(in the rows, 128 means zero)
Facts:
{Z104 Z111 Z122 Z15 Z180 Z287 Z394 Z40 Z477 Z487 Z488 Z525 Z572 Z659 Z688 Z751 Z796 Z816 Z882 Z970 Z978 Z999} pidroskal zestak
{Z106 Z107 Z144 Z153 Z190 Z246 Z256 Z269 Z315 Z319 Z327 Z369 Z415 Z421 Z483 Z512 Z523 Z55 Z557 Z576 Z58 Z614 Z62 Z648 Z651 Z655 Z656 Z671 Z68 Z686 Z716 Z73 Z74 Z740 Z753 Z754 Z757 Z786 Z794 Z798 Z848 Z857 Z859 Z861 Z891 Z912 Z959 Z98} pidroskal tribruk
{Z11 Z158 Z213 Z227 Z24 Z276 Z308 Z311 Z322 Z376 Z382 Z50 Z509 Z515 Z534 Z584 Z631 Z680 Z690 Z737 Z739 Z755 Z770 Z833 Z841 Z87 Z881 Z957} pidroskal sapli
{Z113 Z152 Z219 Z334 Z345 Z412 Z432 Z473 Z507 Z532 Z533 Z56 Z567 Z570 Z606 Z634 Z677 Z749 Z829 Z86 Z903 Z953 Z962} pidroskal drine
[Z104 Z113 Z122 Z180 Z190 Z24 Z269 Z308 Z369 Z376 Z488 Z523 Z525 Z570 Z655 Z656 Z677 Z680 Z737 Z749 Z755 Z786 Z861 Z953 Z959 Z970 Z999] grosom b
[Z106 Z11 Z15 Z227 Z287 Z315 Z319 Z322 Z327 Z345 Z382 Z40 Z415 Z432 Z473 Z477 Z507 Z606 Z631 Z648 Z651 Z739 Z740 Z753 Z833 Z848 Z87 Z881 Z957] grosom c
[Z107 Z111 Z144 Z152 Z153 Z158 Z213 Z219 Z246 Z256 Z276 Z311 Z334 Z394 Z412 Z421 Z483 Z487 Z50 Z509 Z512 Z515 Z532 Z533 Z534 Z55 Z557 Z56 Z567 Z572 Z576 Z58 Z584 Z614 Z62 Z634 Z659 Z671 Z68 Z686 Z688 Z690 Z716 Z73 Z74 Z751 Z754 Z757 Z770 Z794 Z796 Z798 Z816 Z829 Z841 Z857 Z859 Z86 Z882 Z891 Z903 Z912 Z962 Z978 Z98] grosom a
[Z104 Z509] mutu Z382
[Z104] mutu Z716
[Z104 Z512 Z688 Z751] mutu Z677
[Z104 Z40 Z507] mutu Z473
[Z107] mutu Z584
[Z107 Z488] mutu Z739
[Z107] mutu Z572
[Z107 Z113] mutu Z246
[Z113] mutu Z523
[Z122] mutu Z256
[Z122 Z753 Z794 Z98] mutu Z111
[Z144 Z68] mutu Z606
[Z152 Z219 Z376 Z488 Z754 Z912] mutu Z415
[Z153 Z74] mutu Z686
[Z153 Z308] mutu Z345
[Z213 Z737] mutu Z158
[Z213] mutu Z959
[Z213] mutu Z786
[Z213] mutu Z58
[Z213 Z631] mutu Z833
[Z219] mutu Z859
[Z308] mutu Z770
[Z308 Z432] mutu Z882
[Z40] mutu Z322
[Z40 Z50 Z751 Z857] mutu Z881
[Z40] mutu Z327
[Z432] mutu Z11
[Z432] mutu Z978
[Z487 Z567] mutu Z421
[Z488] mutu Z841
[Z50] mutu Z903
[Z50] mutu Z655
[Z50] mutu Z557
[Z507 Z56] mutu Z180
[Z509] mutu Z671
[Z525] mutu Z319
[Z532] mutu Z334
[Z532 Z86] mutu Z848
[Z534 Z73 Z796] mutu Z24
[Z56 Z749 Z98] mutu Z659
[Z56 Z957] mutu Z87
[Z567] mutu Z861
[Z567 Z953] mutu Z311
[Z62] mutu Z651
[Z631] mutu Z614
[Z648 Z912] mutu Z369
[Z648] mutu Z276
[Z656 Z796] mutu Z394
[Z656] mutu Z962
[Z68] mutu Z15
[Z68] mutu Z106
[Z680] mutu Z533
[Z680 Z688] mutu Z757
[Z688 Z73] mutu Z477
[Z737 Z754] mutu Z891
[Z737 Z74] mutu Z798
[Z749] mutu Z287
[Z751] mutu Z515
[Z754] mutu Z412
[Z754] mutu Z227
[Z794] mutu Z740
[Z794] mutu Z999
[Z796 Z829] mutu Z269
[Z796] mutu Z55
[Z86] mutu Z576

Known rows:
[102  40 133  95  70  51 139 133 120 131  89 159  87 131 157 133 124 153
 159  78 110 130 119 174 152 122 111 122] -> Z570
[108  34 132  82 113  45 137 163 118 122  80 161 103 124 151 131 125 147
 166  85  99 126 134 158 178  93 118 134] -> Z749
[110 104 104 110  96  74 128  78  95 123 100 148  93 124 103 147 132 127
 138  75 115 121 141 129 165  91  84 124] -> Z634
[ 97  78 125 145  31  60 148 112 126 146  98 142  77 111 143 154 140 179
 150  83 119  98 145 112  89 106 106 119] -> Z345
[121 108 129 163 112 118 138 133 188 128 108 116 170  94 122 171 163 153
 150 218 153 120 148 178  92 105 161 142] -> Z322
[129 142 111 159 157 126 122  87 148 111 117 115 162 100 101 161 166  91
 157 198 152 147 140 185 147 128 131 153] -> Z515
[132  72 137 125  85 132 167 144 148 108  95 123 170 134 137 132 126 138
 180 210 125 148 112 246 119 148 135 131] -> Z376
[150 168 124 104 134 169 126  89 140 123 167 144 106 155 124 108 109  99
  93 129 128 126 114  84 113 149 129 156] -> Z246
[158 171 128 106 236 168 118 140 117 125 143 153 125 146 130 104 119  99
 122 125 118 123 157  63 161 113 131 161] -> Z794
[143 126 154  98 156 143 135 162 150 146 138 157  98 152 187  96 108 132
 131 124 124 136 112 118 124 188 160 144] -> Z190
[134 156 145 138 129 158 133 146 178 150 148 146  96 144 164 119 111 158
 107 131 138 104 134  72  68 133 158 140] -> Z848
[154 185 129 131 142 158 137  91 114 140 167 142  97 139 141 104 133 103
 126 122 128 128 125  69 111 185 119 154] -> Z798
[155 180 127 116 129 163 139  89 115 136 165 140 102 144 133 106 126 104
 115 127 126 126 117  76 102 180 126 156] -> Z891
[144 124 157 109 124 136 148 153 140 155 150 150  88 144 196  93 118 128
 144 122 124 136 101 113 108 220 148 149] -> Z786
[104  37 128 138  69  92 110 213 117 115 150  92 151 113 134 103  95 132
 116 110 101 142  79 142 155 124 155 103] -> Z999
[ 90 108 133 161  65 114  99 175 147 136 142  71 151 109 111 140 125 172
  67 104 144 120 100 122  95  99 150  63] -> Z477
[111 125 111 167  89 120 107 142  68 121 159  72 150 104  89 116 120 113
 106  91 118 139 103 107 144 131 110  89] -> Z978
[110 160 122 144 144 147  89 154  77 114 129  73 166 127  94 124 106 123
  84  75 131 142 120 138 166  88 104  49] -> Z796
[120 144 120 122 166 117  94 145  69 123 134  69 187  99  85 130 160 123
  83  98 131 143 110 115 169 100 129  74] -> Z751
[111  84 100 160  81 107  92 157 104 100 172  84 150 104  72 117 104 101
  93 110 107 133  97  94 161  87 126 120] -> Z111

Rows:
No name comes twice in this set of rows, the named rows included.
[139 145 116 146 177 143 125 104 127 112 100 114 183 106  99 157 158  99
 164 195 146 142 155 186 160 108 123 140] : Z509
[114  90 104 104  62  74 145  57  89 115 109 141 102 127  95 143 144 129
 133  82 110 119 122 132 131 103  76 133] : Z412
[ 94  45 133  87  69  25 124 115 148 139  97 160  79 114 157 146 151 147
 137  84 130 136 103 168 152 143 136 127] : Z677
[151 162 122 120 185 155 114 124 141 126 165 154 104 142 132 107 109  94
 112 130 118 123 138  57 147 130 137 173] : Z256
[161 185 131  85 192 185 133 107 111 123 141 144 132 162 127 106 126 116
  98 122 125 125 134  91 125 129 120 134] : Z107
[134  86 142 142 112 129 168 156 121 125  93 120 167 121 152 130 143 138
 206 196 124 148 132 233 124 167 128 134] : Z737
[109  89 139 162  81 120 130 141 191 121 109 130 124 134 160 143 103 117
 173 184 151 155 118 246 138 152 147 124] : Z24
[141 162 150 109 166 142 125 145 177 157 143 146 115 127 156 132 153 159
  95 140 145 108 136  67  79 143 176 147] : Z327
[ 93  66 123 111  73  43 127 109 157 142  97 146 101 101 125 170 162 174
 114  99 131 101 136 113 103  82 136 134] : Z473
[109 111 107 100 111  56 118  66 102 126 106 145  99 106  98 156 160 127
 126  82 127 125 133 119 160  98  98 133] : Z903

Now the same things, written a new way:
Known rows:
[151 157 105 126 126 141 145 184 169 132 116 126 180 164 154  56  89 125
 124 112 135 181 165 123 114 149 102 145 176  66  78 142  92] -> Z509
[177 120 101 113 144 156 128 199 149 140 130 111 123 146 147  75 119 106
 141 106 139 158 173 120 133 144 125 155 128  77 110 145 104] -> Z73
[156 172 121 151 131 166 140 178 161 103  95 150 165 143 165  64  94 123
 107 128 148 185 146 137 126 141 108 154 157  76  56 159 103] -> Z680
[189 116 109 125 131 146 122 180 149 157 121 102 144 141 146  94 123 106
 146 125 118 150 166 117 124 135 126 141 134  66 103 153 102] -> Z107
[168 132 111 144 109 191 142 162 165 120 103 112 146  99 127  83  90 107
  96 179 163 176 143 113  95 142  95 135 140 102  75 149  98] -> Z749
[178 118 119 119 145 152 140 187 154 147 129 106 134 153 134  72 113  96
 145 106 144 155 179 110 132 141 123 152 134  82 108 147  89] -> Z512
[123 138 105 116 130 151 109 193 179 137 141 100 157 156 127  78 113  68
 133 138 138 196 180  97 146 147 111 152 172  95  81 141  93] -> Z751
[188 130 151 152 152 176 143 170 159 116 108 136 128 140 134  84 109  92
 138 127 154 155 168 126 139 130 129 150 119  96  96 166  92] -> Z655
[136 154 127 133 124 156 158 198 185 130 101 164 191 128 154  73  73 133
 132 139 133 167 156 145 106 115 119 150 176 112  93 151  78] -> Z87
[170 111  73 120 109 172 133 188 177 129 111 103 154 129 120  82  97 115
 106 155 143 187 172 115  91 148 100 127 156  85 109 127  91] -> Z634
[188 115 117 121 153 166 136 188 165 141 113 120 143 153 117  82 112 103
 154 125 111 157 191 131 122 143 128 132 132  73 117 145 101] -> Z58
[149 156 113 129 134 165 150 204 188 130  88 177 195 134 141  76  85 130
 126 138 114 176 168 161 113 114 128 139 176  87  85 139  84] -> Z833
[166 117 125 117 144 169 139 203 159 148 114 147 143 108 140  95 111 109
 148 133 127 143 168 142 129 108 144 152 128 103 107 146  88] -> Z315
[159 167 124 155 133 173 144 176 170 101  90 154 172 144 161  69  90 130
 116 141 135 183 147 143 120 142 111 144 161  78  66 164 107] -> Z755
[180 113 110 122 148 162 135 192 160 135 121 118 135 150 135  83 109 110
 155 125 119 152 179 127 123 146 123 143 132  83 127 153 106] -> Z576
[173 111  85 123 113 167 140 184 186 126 112 105 154 141 114  73  89 103
 106 143 159 190 180 109  93 140 101 132 160  92 112 127  74] -> Z903
[192 109 113 134 137 152 124 185 165 142 115 115 147 156 136  96 118 106
 153 126 112 153 178 121 121 136 134 132 137  77 123 159  97] -> Z859
[179 115 127 124 147 154 143 185 160 139 129 114 138 159 128  76 103  98
 151 110 141 153 184 111 126 140 123 147 133  88 124 151  87] -> Z716
[182 128 136 147 151 186 136 176 153 110 103 139 124 131 143  89 110 107
 141 141 137 154 160 138 136 138 129 146 116  92 101 171 115] -> Z861
[158 161 114 155 137 171 140 187 178  79  88 165 159 157 169  68  90 131
 110 130 149 192 151 145 126 143 115 151 161  87  84 166 107] -> Z24

Rows:
No name comes twice in this set of rows, the named rows included.
[118 150 130 145 131 180 113 174 170 116 119 118 152 123 139  93 106  77
 135 185 132 186 150 114 135 149 105 146 156 112  63 170 122] : Z122
[110 130 106 120 135 166 113 219 191 119 126 150 155 130 138  97 110  77
 131 151 139 194 174 128 148 116 133 161 169 123  99 140  86] : Z477
[184 107 129 139 139 160 133 199 176 144 100 155 155 126 138 113 115 105
 150 141 120 148 172 145 123  96 154 142 135 101 126 159  77] : Z415
[126 130  97 118 133 160 105 196 185 129 133 111 158 155 127  88 113  81
 142 158 117 195 179 111 134 155 110 140 171  95  97 149 109] : Z816
[157 111  84 119 111 184 140 202 187 127 101 146 154  95 126  95  91 117
 104 167 148 180 163 138  92 114 120 137 155 114 112 124  81] : Z606
[105 134 122 121 131 167 120 204 193 135 127 141 169 117 134 100  99  81
 145 174 123 177 165 124 128 119 123 154 171 133  93 152  91] : Z287
[133 124  96 132 124 150  95 195 192 126 125 111 167 160 137 104 116  82
 143 161 113 196 177 111 131 144 117 136 175  93 102 157 105] : Z572
[127 154 132 142 136 172 112 174 170 117 122 120 148 136 135  84 113  60
 120 160 153 195 158 107 155 140 110 157 156 103  54 160 102] : Z104
[123 126  84 118 137 161 100 210 190 107 130 120 146 164 141  88 115  85
 138 147 126 200 179 117 141 156 115 149 169 101 108 148 114] : Z394
[169 112  61 110 110 171 128 197 172 122 115 105 140 127 134  77 103 118
  98 145 153 192 166 116  99 151 102 137 153  82 104 122  96] : Z829
[153 145 111 145 118 149 136 201 190 129  90 170 197 133 165  95  90 134
 123 140 121 177 154 152 106 103 135 141 178  89  93 154  78] : Z739
[118 134  81 109 131 159  97 206 171 126 136 106 145 149 146  83 125  83
 129 145 128 199 169 112 145 159 109 154 166  88  83 141 118] : Z796
[162 115  85 116 119 193 146 203 190 132  94 147 161  98 105  91  91 113
 104 172 138 181 173 146  95 113 121 129 155 105 102 116  75] : Z345
[191 114 112 128 134 149 121 181 154 155 119 107 146 145 140  96 124 103
 150 125 113 153 171 119 124 135 130 134 133  67 105 153 101] : Z912
[144 157 110 126 136 168 149 209 183 126  93 176 187 128 145  72  87 135
 125 136 115 174 164 163 113 120 123 143 172  89  83 138  88] : Z11

The same things again, as new rows of numbers:
Known rows:
[153 142 106 133 137 132 127 148  91 182 147 134 121 122 108 145 103 100
  98 134 119 150 229 180 203 117 121 182 136] -> Z833
[125 131 136 146 125 139 134 146  93 130 134 123 125 122 130 127 111 141
 125 116 115 118 125 127  91 167 131  99 128] -> Z671
[126 128 159  98 147 157 124 107 197 124 155 130 122 142 159 143 108  99
  98 116 127 120 137 125 211 131 135 102 143] -> Z677
[147 138 142 115 129 129 147 106 120 126 148 121 127 128 107 130 149 100
 181 140 127 118 126 138  86 122 132 140 112] -> Z688
[137 122 132  97 125 137 126 113 180 124 121 128 123 121 116 131 101 100
 103 123 195 120 125 126 187 125 144 103 115] -> Z122
[125 130 139 125 126 134 123 164  95 131 122 123 123 121 124 126 142 148
 114 116 114 119 127 126  92 147 125  97 126] -> Z58
[133 127 151 100 136 154 124 109 197 125 134 127 122 140 144 151 102 100
  98 116 140 119 127 126 192 122 125  97 130] -> Z570
[162 124 107 158 124 145 124 133 102 146 129 127 155 124 108 157 121 101
 147 142 137 143 183 126  85 160 121 147 166] -> Z50
[125 131 136 138 124 140 127 143  92 130 125 123 129 122 120 127 127 149
 118 118 118 118 122 126  98 157 125  99 119] -> Z144
[131 122 104 106 125 194 124 131 157 122 128 149 121 129 116 222 100 111
 102 119 115 129 231 127 222 143 124 161 143] -> Z24
[169 164 128 117 145 128 125 108  93 145 172 122 122 138 111 127 107 101
 100 116 134 120 125 189 143 119 122 100 123] -> Z507
[138 130 131 114 141 129 129 105 128 123 138 122 122 132 106 129 164 100
 174 124 166 133 122 126  91 120 134 133 112] -> Z572
[123 131 130 138 125 132 125 146  93 143 114 122 135 121 122 125 135 156
 115 117 114 119 123 125  92 133 130  99 120] -> Z754
[127 125 148  99 124 138 123 134 141 119 115 140 123 123 161 142 103 154
  93 114 113 118 131 126 117 143 151 100 112] -> Z959
[124 133 139 121 124 130 124 156  94 132 117 122 129 122 116 128 142 151
 111 118 112 118 122 128  98 152 120 100 120] -> Z153
[152 134 138 104 134 145 125 111 139 122 143 122 148 165 108 126 127 100
  93 114 148 120 122 124  89 125 123 102 145] -> Z567
[151 133 139 103 137 143 124 110 136 121 145 122 147 164 110 124 125 100
  92 117 148 119 122 124  89 126 124 101 147] -> Z532
[150 123 102 111 124 174 123 117 155 121 116 146 126 121 111 219 100 108
  99 127 117 122 205 125 207 149 126 141 140] -> Z680
[127 135 154 103 140 140 132 107 121 126 159 122 121 148 107 128 168 100
 183 124 134 127 139 127  86 119 126 139 112] -> Z394
[126 126 153  98 124 138 123 135 145 121 115 140 123 122 161 139 100 155
  92 115 115 119 133 124 112 144 152 100 113] -> Z786

Rows:
No name comes twice in this set of rows, the named rows included.
[171 144 103 135 125 129 127 133  91 194 135 131 123 120 108 153 103 101
  97 140 116 142 212 185 184 118 124 162 128] : Z631
[162 171 144  99 144 128 127 109  91 137 160 122 122 142 109 127 103 102
 100 116 119 119 131 196 137 120 124  96 117] : Z432
[154 127 124 115 136 142 125 108 140 121 147 122 146 158 108 127 114 102
  92 115 192 120 121 126  87 142 121 100 147] : Z56
[145 134 137 119 132 128 150 109 122 123 146 122 126 123 106 128 143  99
 177 143 139 119 123 141  91 124 131 146 113] : Z751
[145 124 102 159 128 154 125 146 102 133 143 128 144 134 107 153 121 102
 152 135 136 150 203 125  91 159 122 175 172] : Z515
[127 124 137  98 133 139 126 112 184 125 127 132 123 122 121 126 100 103
 108 118 195 117 129 126 204 121 150 110 114] : Z999
[125 124 149 109 124 148 134 119 144 121 120 138 123 122 167 136 101 146
  91 117 111 120 129 125 109 164 171  99 114] : Z655

Now the same things, written a new way:
Known rows:
[100 119 167 120  93 166 112 137 112 107 104 126 217 112 127 137  93 118
 108 156 114 140 121 100 108 188 122 198 114 125  84 120 112 170 124 125
 139 107 156 114 144 124 107 118 108 115] -> Z656
[208 115 115 126  82 148 184 117 115 183 172 122 119 111 106 103 235 177
 132 122 113 111 112 113 154 152 121 109 161 134 174 129 177 110 130 169
 150 106 108 101 126 121  99 112 111 120] -> Z382
[185 118 114 120  85 116 123 122 113 162 104 120 115 111 100 101 182 149
 136 115 119 114 152  95 112 111 181 106 179 116 136 167 143 122 124 105
 118 109 107 101 112 121 145 114 125 118] -> Z158
[140 115 113 125  85 113 133 118 118 144 108 121 115 109 103  99 185 147
 150 115 118 113 135  93 112 102 177 108 143 116 125 142 158 132 127 108
 115 110 104 107 113 120 134 115 126 121] -> Z841
[101 119 144 119 119 115 112 143 118 105 106 118 130 141 140 128 138 117
 150 118 115 150 140  97 106 131 115 128 115 119  86 123 132 133 127 102
 118 111 147 120 138 123 146 118 119 113] -> Z671
[103 175 108 142 152 114 118 108 117 103 115 130 111 140 174 106  93 108
 147 117 123 111 138 124 125  92 120 106 135 121 162 144 100 115 131 101
 117 232  96 183 110 124 156 160 188 147] -> Z412
[126 170 110 149 177 115 127 108 117 103 115 146 114 155 194 102  95 105
 133 154 122 112 110 137 114  94 120 105 125 128 175 166  98 112 126  99
 116 200  99 152 110 149 156 160 183 119] -> Z86
[112 118 112 133 142 148 114 125 195 121 148 127 121 112 101 194  93 119
  90 116 188 112 109 185 143  94 119 110 118 120 142 105 138 156 120 103
 127 104 133 123 140 121 104 114 105 148] -> Z104
[143 172 106 147  85 209 161 105 116 101 148 191 121 113 160 110  90 111
 103 142 120 105 110 128 149  97 116 109 166 153 175 116 103 147 124 102
 122 225 102 161 109 119 116 117 124 116] -> Z677
[ 98 118 162 121 149 111 115 166 118 111 107 122 139 152 145 110  99 118
 144 132 114 148 129  99 108 137 119 140 111 118  89 113 107 114 123 104
 117 108 162 113 150 130 153 117 127 114] -> Z794
[102 121 110 125 141 124 116 152 172 135 150 126 117 114  91 204  92 125
  93 112 183 113 108 168 170  98 113 107 116 123 151  99 121 148 120 153
 131 105 156 141 111 122 120 126 107 127] -> Z999
[ 99 119 146 119  96 117 113 116 109 120 152 119 140 116 102 151 140 136
 161 113 110 150 160 133 134 178 112 148 110 143  87 104 159 110 176 196
 154 114 141 157 165 125  99 139 126 148] -> Z415
[176 114 113 124  85 122 159 113 110 187 155 122 117 110 100 101 195 180
 141 116 114 110 132 108 169 156 137 120 142 121 164 126 167 110 151 210
 148 109 107 102 132 124  99 115 115 153] -> Z227
[ 99 125 142 117 127 115 110 148 110 112 104 118 121 139 112 138 112 115
 147 124 116 154 174 101 108 139 120 138 115 117  85 133 115 124 128 101
 119 124 158 126 116 128 162 122 131 116] -> Z686
[109 150 110 162 166 112 160 109 118 106 133 143 114 164 206  99  93 108
 129 144 121 109 110 136 129  91 114 106 120 120 198 145  98 111 125  98
 117 198 101 148 110 140 158 129 177 116] -> Z56
[180 115 115 126  98 116 119 126 118 165 106 119 113 110 131  97 152 137
 131 141 117 111 139  95 111 113 219 122 157 115 145 193 120 118 124 107
 120 109 106 100 120 124 141 118 111 121] -> Z213
[126 168 108 151 178 118 129 110 118 106 120 149 116 155 198 103  93 105
 132 152 124 110 109 135 115  93 122 105 123 128 173 164  99 112 125  99
 116 200  99 153 110 149 153 157 184 118] -> Z532
[128 166 109 151 114 170 147 110 115 105 131 208 120 114 162 106  86 113
 105 168 123 107 110 138 154 101 120 138 127 148 180 130  97 129 126 122
 120 188 103 154 109 125 123 144 138 116] -> Z953
[102 121 152 120  85 153 111 133 115 110 107 124 195 112 106 146  93 130
 114 138 115 123 138 100 112 178 120 183 114 120  86 106 110 155 122 136
 138 108 173 121 134 124 119 117 106 114] -> Z190
[127 168 110 150 103 175 149 107 113 104 135 199 119 113 156 106  86 110
 102 155 120 107 110 133 157  96 118 127 137 142 179 123 100 132 127 113
 120 202 101 162 109 126 123 139 133 117] -> Z570

Rows:
No name comes twice in this set of rows, the named rows included.
[101 116 173 121 120 113 132 129 115 142 164 121 161 142 124 109 122 133
 142 132 110 146 121 147 143 187 113 149 111 131  97 105 109 109 128 208
 148 105 183 114 175 156  99 118 121 115] : Z753
[139 137 113 168 132 122 185 105 112 108 199 143 117 144 202 103  97 109
 128 150 118 108 109 205 187  97 113 108 118 164 223 126 103 105 127 137
 126 199 103 148 121 158 100 122 160 144] : Z507
[111 148 109 167 107 149 177 110 116 105 147 202 120 114 169 103  86 111
 102 160 122 108 110 136 169  99 118 120 118 123 204 108  99 116 122 122
 118 180 104 153 111 127 128 122 131 116] : Z749
[104 119 110 138 155 117 118 156 186 137 147 126 119 111  97 179  93 117
  93 116 190 112 108 176 168  93 116 109 115 120 156 102 108 137 121 154
 125 101 154 132 114 123 115 127 109 134] : Z122
[ 99 117 111 137 157 120 113 117 174 119 136 125 120 108  97 194  91 118
  97 114 197 114 114 176 152  97 120 118 114 118 126 103 142 161 124 148
 121 102 110 161 139 121 109 148 108 182] : Z488
[193 115 114 125  82 173 138 125 117 166 109 127 119 106  98  99  95 175
 104 167 118 110 127  95 134 155 212 161 166 118 154 165 111 132 121 155
 132 108 130  99 112 125 115 113 108 116] : Z308
[191 115 113 128  82 119 197 118 114 196 176 123 118 113 100  99 220 187
 130 119 114 111 109 107 174 156 119 107 139 128 186 107 156 109 129 204
 147 106 127 102 116 123  99 111 117 118] : Z87
[129 117 113 134 178 117 116 116 166 160 198 119 116 120 108 160 144 116
  96 115 164 115 108 249 172  97 113 105 117 131 168 104 155 110 124 146
 142 101 126 124 175 128  98 116 111 193] : Z40

